Each row of numbers belongs to one of the objects below and depends on some of the facts about them. Some rows are named. Which object is each other row?

Some facts about the objects:
{babal, betros, biflir, bikliber, bromi, bufam, buklo, dabrak, daduni, disak, ditil, dogros, dovar, dredan, drekos, dreli, drivim, drubi, drulol, duban, flupan, gapelam, goklabo, gozel, gragruson, greske, greti, gudra, kagre, klatu, kliskem, klole, kobram, lipo, lonun, magal, modri, muplo, nanel, neklel, nirekli, niskoruk, plafle, plezor, plibro, plotokle, raflu, rifir, rigror, risoter, robran, semovam, sider, skagridrem, skefen, skela, sones, stestem, stodris, tasten, tavir, tegraskes, terol, tibu, tidran, tidror, trago, treklir, trimar, vetrizen, vivekis, vuflemas, zetrim} lazol a
{babrir, bagrine, bita, brepal, dopam, drazim, dretrul, gokuple, grebul, gremer, grigruk, griplitron, grolos, gubor, kloflostem, klubrak, magek, mezudrun, paflok, pegra, piduk, podredas, skubrak, sopus, stasol, teklal, traskas, tusten, vuden, zazi, ziflo} lazol d
{bebrim, bigri, brerol, dapak, doluzem, dudas, fetegik, flaplim, flestobrur, flevi, gredi, greplu, kluple, lada, lovan, miga, mutri, naveno, nifleplok, piplu, rabas, skegrozul, vusar, zomas} lazol e
{brirefa, dogak, doklim, drafleplon, drigo, dripe, driru, drudro, druli, duda, flode, flosto, fudrel, golim, gredufla, gribri, grivar, kidrin, klegre, klizos, kobroskar, kuflapo, latrus, lesok, lopor, migrol, mobudi, nabro, plavoflik, pume, sare, sipasir, sivek, susken, travos, treklape, vore} lazol b
{dasten, feskom, gadro, gridreno, lebam, megren, neklon, popur, sedru, sizun, stado, stufazu, stunisis, stutus, tora, tramil, trebram, tropam, vemim, zaskatris} lazol c
babrir rovol robran, plibro, duda, megren, drubi
bagrine rovol gremer
bebrim rovol podredas
brerol rovol drulol, dabrak, flaplim
dasten rovol doklim, kloflostem, betros
dogak rovol gokuple
doluzem rovol stasol, neklel
dreli rovol gudra, stodris
dretrul rovol goklabo, modri
dudas rovol megren
feskom rovol goklabo, kuflapo
flestobrur rovol sones, plibro, paflok
flupan rovol dovar, druli
gragruson rovol driru, bita, duban
gredi rovol mutri
greplu rovol bikliber, duda, raflu, daduni
greti rovol flaplim
grolos rovol ziflo
klole rovol dopam, gadro
lebam rovol lada
lopor rovol flosto, gokuple, klubrak
nabro rovol drigo, buklo, drekos
nifleplok rovol tusten, zaskatris
nirekli rovol disak, doklim, tidran, stestem
plavoflik rovol rabas, podredas, skegrozul
plezor rovol lada, paflok, flode, zetrim
plotokle rovol miga
sare rovol vemim, dogros
sedru rovol kliskem, biflir
sider rovol tidran, stestem
sivek rovol dogros, treklir
sizun rovol mobudi, risoter, semovam, betros
tegraskes rovol ditil, naveno, drafleplon
teklal rovol pegra
trebram rovol vetrizen, flevi
trimar rovol semovam, tidror
vore rovol risoter
vuden rovol rifir
vusar rovol raflu, semovam
zazi rovol vetrizen, magal, klegre
{babrir, stufazu} skedofla doluzem
{babrir} skedofla gubor
{biflir, plafle, skagridrem, tegraskes} skedofla drulol
{biflir, druli, skefen} skedofla vemim
{biflir, brepal, ditil, drazim, drubi, flosto, mutri, neklon, skefen, stodris, tidran} skedofla griplitron
{biflir, dredan, dudas, gredufla, semovam} skedofla nanel
{bigri, grebul} skedofla dasten
{bikliber, flestobrur, gubor} skedofla dovar
{bikliber} skedofla ditil
{brepal, dogros, dovar, fudrel, gozel, gredufla, magal, migrol, plibro, stufazu, tropam} skedofla klegre
{brerol, dabrak, gapelam, gribri} skedofla neklel
{brirefa} skedofla popur
{brirefa, golim, stufazu} skedofla dredan
{bromi, gredi, vusar} skedofla flode
{bufam, dredan, gridreno} skedofla sipasir
{dasten, drulol} skedofla fudrel
{dasten, dredan, druli, drulol, gredufla, latrus, traskas, tropam, vuflemas} skedofla semovam
{disak, gozel, klole, latrus, plotokle} skedofla drazim
{dogros, drazim, drulol, flode, fudrel, gozel, gredufla, gribri, klole, kobroskar, lesok, lipo, nanel, neklel, neklon, piplu, plafle, pume, semovam, stado, stufazu, terol, tidran, traskas, trimar, tropam} skedofla naveno
{doluzem, greplu} skedofla bufam
{drekos, plezor} skedofla skefen
{dretrul, tavir} skedofla flevi
{dretrul, dripe, zetrim} skedofla dogak
{dretrul} skedofla stutus
{dretrul} skedofla zetrim
{dripe, plezor} skedofla disak
{drivim, golim, klizos} skedofla brepal
{drubi} skedofla pume
{duban} skedofla mezudrun
{dudas, fudrel, klole, lovan, vuflemas} skedofla neklon
{feskom} skedofla migrol
{flaplim, megren} skedofla dogros
{flaplim, klubrak, vivekis} skedofla plotokle
{flevi} skedofla dopam
{flevi, skefen} skedofla tegraskes
{flode, plavoflik, popur, trago} skedofla gredufla
{flupan, gokuple} skedofla kobroskar
{flupan} skedofla drekos
{gokuple, gribri} skedofla dripe
{gozel, lesok, neklel, vore} skedofla klatu
{gribri, trimar} skedofla tidran
{gribri} skedofla gozel
{grivar} skedofla stado
{kagre} skedofla sider
{kagre} skedofla grivar
{kagre, popur} skedofla drafleplon
{kagre, klizos} skedofla duban
{kidrin} skedofla plezor
{klizos, nifleplok} skedofla piduk
{kobram} skedofla plafle
{kobram, miga, vuden} skedofla tropam
{magal} skedofla tramil
{magal} skedofla sare
{miga} skedofla raflu
{migrol} skedofla skegrozul
{muplo} skedofla flestobrur
{nifleplok} skedofla flosto
{niskoruk} skedofla dretrul
{paflok} skedofla dapak
{plafle, stufazu} skedofla vetrizen
{plavoflik} skedofla bigri
{raflu} skedofla skagridrem
{rifir} skedofla grigruk
{robran} skedofla drudro
{robran} skedofla stodris
{sedru, zaskatris} skedofla dabrak
{sider} skedofla tora
{sizun} skedofla golim
{skegrozul} skedofla lipo
{skubrak} skedofla biflir
{stufazu} skedofla vuflemas
{tavir} skedofla gribri
{vivekis} skedofla tavir
{zaskatris} skedofla trimar
{ziflo} skedofla skubrak
bebrim rora rabas
brerol rora flevi, rigror, kagre
dapak rora babrir, sivek
dasten rora mutri, lesok, sizun, kuflapo, rigror
dreli rora mutri, babal
drivim rora gribri, bita, stestem
drubi rora grolos, sivek, tasten, paflok
drulol rora stasol, sizun, migrol, doluzem, nanel
fetegik rora buklo, druli
flestobrur rora disak
fudrel rora drudro
goklabo rora grivar, gudra, dredan, flode
gragruson rora doklim, zaskatris, drafleplon
grebul rora flaplim, gredi, lonun
greti rora gremer, plavoflik, sipasir
grigruk rora klegre
griplitron rora rabas, drigo, mobudi, ditil, sipasir, tavir, daduni
kloflostem rora brirefa, klubrak
klole rora kobroskar, tropam
lovan rora kidrin
magek rora naveno, kuflapo, latrus, niskoruk
nifleplok rora dovar, stado
nirekli rora stasol, teklal, druli
plotokle rora lipo, tidror
pume rora vivekis, miga, gadro, podredas
raflu rora plafle, ditil, feskom, tora, bufam
rifir rora trago, flosto, niskoruk
skela rora dovar, mutri, stodris, latrus
skubrak rora piplu, lipo, stodris, skegrozul
sones rora flaplim
sopus rora gudra
susken rora grolos, golim, flosto, skagridrem, plibro, zomas
terol rora trimar, tavir, sare
tibu rora neklon, miga, migrol, piplu
tramil rora klubrak, kidrin, tidror
traskas rora drigo, duda
trebram rora plafle, podredas, sivek
treklape rora rabas, plavoflik, dogros, gadro, latrus, gubor
treklir rora sipasir, kluple
tusten rora lesok, bufam, travos, kagre
vetrizen rora rigror
vuflemas rora dovar, plafle, skefen, driru, gozel, stestem
vusar rora greske, betros, travos
ziflo rora rabas, disak

Some objects and their rows:
[ 15  33  14  22 -25 -14 -22  -6 -16  -9 -16  10  27  -4  -8   2 -11   6
  10   7 -41  14   8  10   3  10  -7   5]: skubrak
[-22   1  12   2 -14  -1  27 -18   7  -8  27  10   4  -2 -17   4  12  -1
  -3 -24  16   2  -7   1   9   2  -5  -7]: bikliber
[-30 -21  -9  -5   2  21  19 -25   1   3  52   8  -9   2 -15   0  17   7
 -11 -12  21   0   3  17  23 -14 -13 -18]: disak
[-19  -6   5   4  -9   8  19 -11   5  -4  19   8   5   3  -8   3   6   4
   6 -17  21   3 -14   1  12   0   1 -16]: robran
[-22   0   5  -2   0  -7  18 -21   7  -9  32   6   5   5   9   5  -2   3
  -1  -4  28   1  -6  13   7  10  -1  -4]: tavir
[-36 -17  -7   3   2  -9 -16   5  14  -1 -20   1  -1 -12   2   8  -6  16
  38   4 -30  -1  -6   1  -1 -20  14   5]: lesok
[-28  12   1  -1   6 -15  22 -16  13  -8  23  -2  22  -2  13   5  -7   5
  -5 -10   3   0 -11  16  -1  18   0   9]: flupan
[ -1  -4   2   4  -5   6  20 -11   8 -12 -32  10   2  -4 -20   8  13   2
 -28   5  28   1 -10  -1   5  -8  -7 -17]: skegrozul
[ -3  31   3   0 -21  -6 -29  12  -9   9  13   4  -7 -15 -21  -4 -19  16
  74  14 -50  -2   9  -4   3  -6  12  25]: terol
[-23  -1   1   1  -1 -11  22 -15  11 -10  24   3   9   4  -1   4  -3   2
   3  -6  11   1 -10   6   3  11   3   2]: gapelam
[ 10  33  18   9 -25 -14 -18   1 -14  -6  14  10  16 -17  -9   1 -12   4
  66  -4 -42  11   5   8  -1  20   1  24]: vuflemas
[-26   5   4   3   1  -6  22 -20   9  -7  21   6  12   2   4   5  -3   4
  -5  -9   8   1 -11   5   1  14   3   1]: kobram
[-18   6   6   2  -5  -8  26 -17   6  -8  28   6  10   2   6   6  -9   2
   8  -8  16   1  -9   9   1  14   2   5]: vivekis
[-19 -18   1   7 -13   6   3  -2  13  -1   1  -3  -6  -1   1   9   5   2
  11  -7  28   6  -7   9  14  18  -1   9]: zaskatris
[-31  21  13  -3 -19  -9  22  -5  13   0 -18   8   0 -12 -17  10  16   7
 -14 -11  29   3  -5   3  11  11   0 -16]: druli
[-24   1 -18   3  12   6   6 -12   3  -8  11  -3   8  18  39   4   2  13
 -19  16  30  10  -6  16  10  17  -2 -15]: sipasir
[ 14  29  10  27 -23 -10 -26   1 -14   3  25   5  25   0  46  -5  -3  11
  66   9 -35  15   4   9   7  26  -2   8]: tibu
[-21  -5 -18  12  19  -4  -9 -10   7  -6  -6 -17  18  15  64   1 -11  14
 -10  10  11   6 -19  18  -2  21   0 -13]: sare
[  7  25   6  34 -15  -7 -31 -12 -13  -5  -1  12  29  12  27  -4  12   9
  28  16 -45  15   4  14   0 -17  -7 -27]: magek
[-30 -15  -6  26  16  17 -19 -15   9   1 -11  -2  10  12  43   0   6  13
  24  -7  26  13 -20   6   4 -21   0 -22]: kuflapo
[ 14  30   1  24 -22 -11 -25  -6 -16  -8  -6  10  25  12  27  -3   2  12
  13  15 -41  15   8  15   2  15  -8 -19]: grigruk

Rows to name:
No name comes twice in this set of rows, the named rows included.
[-35   4   7  18   7  -7   1 -18  13  -2  17   7  20   8  16   5   6  -2
  36 -16  -3   3 -14   6  -2 -20   2 -10] | kagre
[ 11  32   8  23 -19 -15 -26   7 -16   4 -12  -1  22   0  50  -3  -8  14
  50  13 -18  16   3  20  11  27  -4   7] | susken
[-26 -26 -19   1  -8   1   3  12   9 -13 -14  -6  -7  -6 -23   7 -15  17
 -17  18 -27   0  -8 -12  -5  -6  16  11] | piplu
[ -5  22  19  40  -3 -14 -34 -19  10 -13 -29  15  25  -6  27   5  12  -4
  62   1 -41  13   8  12  -7 -27  -4  -4] | brerol
[-39  -3   2  36  17  -4 -31 -20  15  12  12   8  29  20  46  -1  17   3
  58 -20 -22   7 -22   6  -3 -25  11 -30] | rigror
[-33  36  16  38 -20  -9 -27 -17  14  11 -18  13  30 -15  47   6  12  -5
  81 -20 -45  13   6  12  -4 -25   6  32] | dasten
[  3  30  12  34 -17 -17 -33  -7  -7  16  17   7  25   6  45  -5   9  10
  67  -4 -40  16   0  11   1 -18  -3  -7] | skela
[-18 -17 -17  26  13  30   4 -20   1 -16  53   6   5  20  48  -2   0  11
  46  -2  23  14 -20  -1  11  -1   4 -12] | kliskem
[-31 -21 -20   0  -3  -4  19  -6  11  -9  31 -13   1  -7   3   2 -16  19
  23   8 -45  -2 -10  -5  -4   7  13  19] | trimar
[  7  28   7  29  -5 -15 -28   4 -11  18 -16  -2  24   6  60  -5  -3  11
  72  11 -49  16   0  21  -5 -13   1 -17] | dreli
[ 18  28  11  34 -24 -14 -21  16 -17  -2 -13 -17  21  -7  49  -4 -15  11
  48  19  19  17   6  17   6  36  -1  27] | tramil
[ 11  33   9  29 -25   1 -25  -4 -16   0  34   4  16   3  30  -4   2  13
  70   5 -22  17   2   5   7  -2  -7  18] | goklabo
[  4  30  -9  -2 -11  14 -28 -19 -17  17  34  10   2   6  43  -5  15  17
  29  17 -15  14   5  23  20   3 -15 -14] | treklape

Now the same objects, written a new way:
Some objects and their rows:
[ -4   9 -12  -6   8  11   2   9  15  11   1   2  -1 -19  -4  -5  -2  -4
   5  -2   1  -5   9  -4   3 -16  12  -9]: vuflemas
[ 14   3 -10 -12  -3   1  -1  -7 -18  -1  -2   4  10  22  -1   0  -2   9
   6   9  -4   3  14  -2   0   4   9  -7]: neklon
[  9  -5 -10  -3   1  -1   0 -13 -22   5  16  -2  18  14   0   4 -12  21
   6   7  -3   7  15  -2   0   0   5 -20]: feskom
[ 11  -5  -3 -11  -3   2  -7  -3 -18  -4  14   6  15  19   1   0  -5  13
   3   9  -4   7  17  -2   1   2   2  -9]: golim
[ 11   4  -7  -2  -1   2  -9   4 -20   0  12   8   5  35  -5   1  -8  28
   4   9  -5  12  16 -13   5  -1   7  -9]: gribri
[  0   9 -11 -13   1   9  -8   9   1  -3   4   2  -7   1  -5  -4  -8   2
   7  10  -3   1   9  -1   4  -7  13  -5]: tidran
[-12   7 -13 -10  10   8  16  -1  17   9  -6  -6   3 -30   3  -3   0 -24
   2  -1   4  -3   6   8   4 -11  14  -9]: tramil
[-30   8  -7 -18   4  22  -5   2  24  13   4 -16  -5 -28   2  -6 -13   4
   8  -1   0   4   8  -6  17  -7   9  -1]: grebul
[-15  -5  -4 -12   7  14   5  -1   6   0  -5   3   7  -4   2  -3  -6   2
   4   7   3  10  12   0   8  -3   9  -3]: mezudrun
[  2   2  -5   5  -3   2   4 -14 -12  -3  10  -4  17   3   7   2 -10  -7
   4  10  -3   2  22  -3   3  13   5 -13]: doluzem
[  8  -3   4  -3   0   1   7 -11 -17   3  -5   7  20  15   4   2  -1  10
   5   7   0  11  18  -2  -1   5   2  -8]: sare
[ -2  15 -15  -8   7  10   1  12  17  12   4   1   0 -21  -3  -5  -3  -4
   5  -2   2  -6   6  -6   2 -16  12 -10]: terol
[  1  -7  -3   1   2  -1   4 -12 -11  -5   3  -3  15  16   2   1  -4   9
   2  14  -2  15  15   6   1   4   5  -2]: tora
[ -7   7 -16  -4  10  10  15  -4  22  16   3  -9   3 -37   3   0  -3 -14
   3  -6   4  -6   9   0   3  -9  14 -13]: flestobrur
[ 29 -25 -10  -4  10  -2   0  13  -9  -5 -18  17  33  39   8  -2  -5  -3
   4  13  -2  -6  20  -7   1  -9  12 -13]: drudro
[ -3 -13   5 -12  -4  10 -10  -5 -12   4   0 -23  17  18  13  -4 -16  12
  11   9  -9  10  18  -4  14  13   4   3]: grivar
[ -3  16 -23   3  12   7  10  -2  15  16   6  -7   0 -25  -1   0  -7  -1
   5  -7   1  -4   7  -9   5 -14  15 -13]: brerol
[-13   2 -10  13  11   6  10 -10   2   6   7  -4  12  -3   1   3  -5   9
   3   2   2  14  15  -2  11  -3  10 -10]: lebam
[ -2   5  -4 -11   2   9   7   3  -4   1 -14   2   1  -7   2  -3  -3  -1
   7   6   1   2  12   5   0  -3  12  -2]: klatu
[ -1  -8  -1   0   3   4  -4   0  -6 -11  19   9   9  23  -5  -2  -5  13
   1  18  -3  18  15   6   8  -1   9  -5]: daduni
[ -4   1  -9   6   6   3   9 -13   7  11  17  -9  15 -15   4   0  -8   2
   2   1  -1   3  12  -2   4  -1   9 -17]: greplu

Name these rows:
No name comes twice in this set of rows, the named rows included.
[-14   5  -8 -12   7  16  -2   6   5  -5 -15  13  -5  12  -3  -6  -4  10
   4  10  -1  13   9  -1  10  -6  13  12] | dopam
[ 13  -6   9 -11  -4   0  -5  -1  -8  -7  -2  11   8  17   1  -6   6   3
   2  14  -3   5  16   6  -3   5   3  -6] | dovar
[ -4  10 -16  -8   8  12  -4  18  20   6   9   2  -6 -11  -8  -8  -2  -2
   3   2  -1  -1   7  -5   3 -20  16 -11] | drubi
[-35  -7  -4  -7  14  22   0   4  32  14 -11 -25  10 -15  14  -8 -15  -5
   9   0  -1  10   7   2  23  -6  13   2] | sopus
[ -1   6  -8 -23  -1  11  -2   8  -2  -3  -9   1  -4  -7  -1  -6  -3 -11
   7   7  -1  -4  12   9  -1  -5  12  -1] | semovam
[ -2   0 -16   8  11  -2   3  -5   3  11  10 -12   9   3  -6   3 -13  27
   5   3   2   4  10  -5   6  -6   5 -31] | sedru
[-59  34   3  23   7  20  12 -10  19  13  18 -29 -14 -41  -8   4  -8  15
   4   0   7  29   7  -2  18   5   3 -12] | gragruson
[-15   7 -19   6  13  11   0   2   2   8   2   1   5  13  -8   3 -13  34
   6   6   2  17  11 -16  13  -8  12 -11] | dretrul
[  8   8  -8  -7  -1   3  -6   8 -16 -10  -2   7  -1  26  -7  -2  -5  15
   5  14  -5  11  15  -4   2  -1  11  -1] | disak
[ -7   5 -10 -12   2   3   3   1   1  -2 -18   1  -6  10   0  -6   4  -3
   3   8  -1   6   9  11   2  -5  12   3] | vemim
[  8  -6   3  -6  -3   2   3  -5 -12  -4  12   4  15   6   2   0  -5   4
   5  13  -2  10  17   6   0   4   6  -4] | bufam

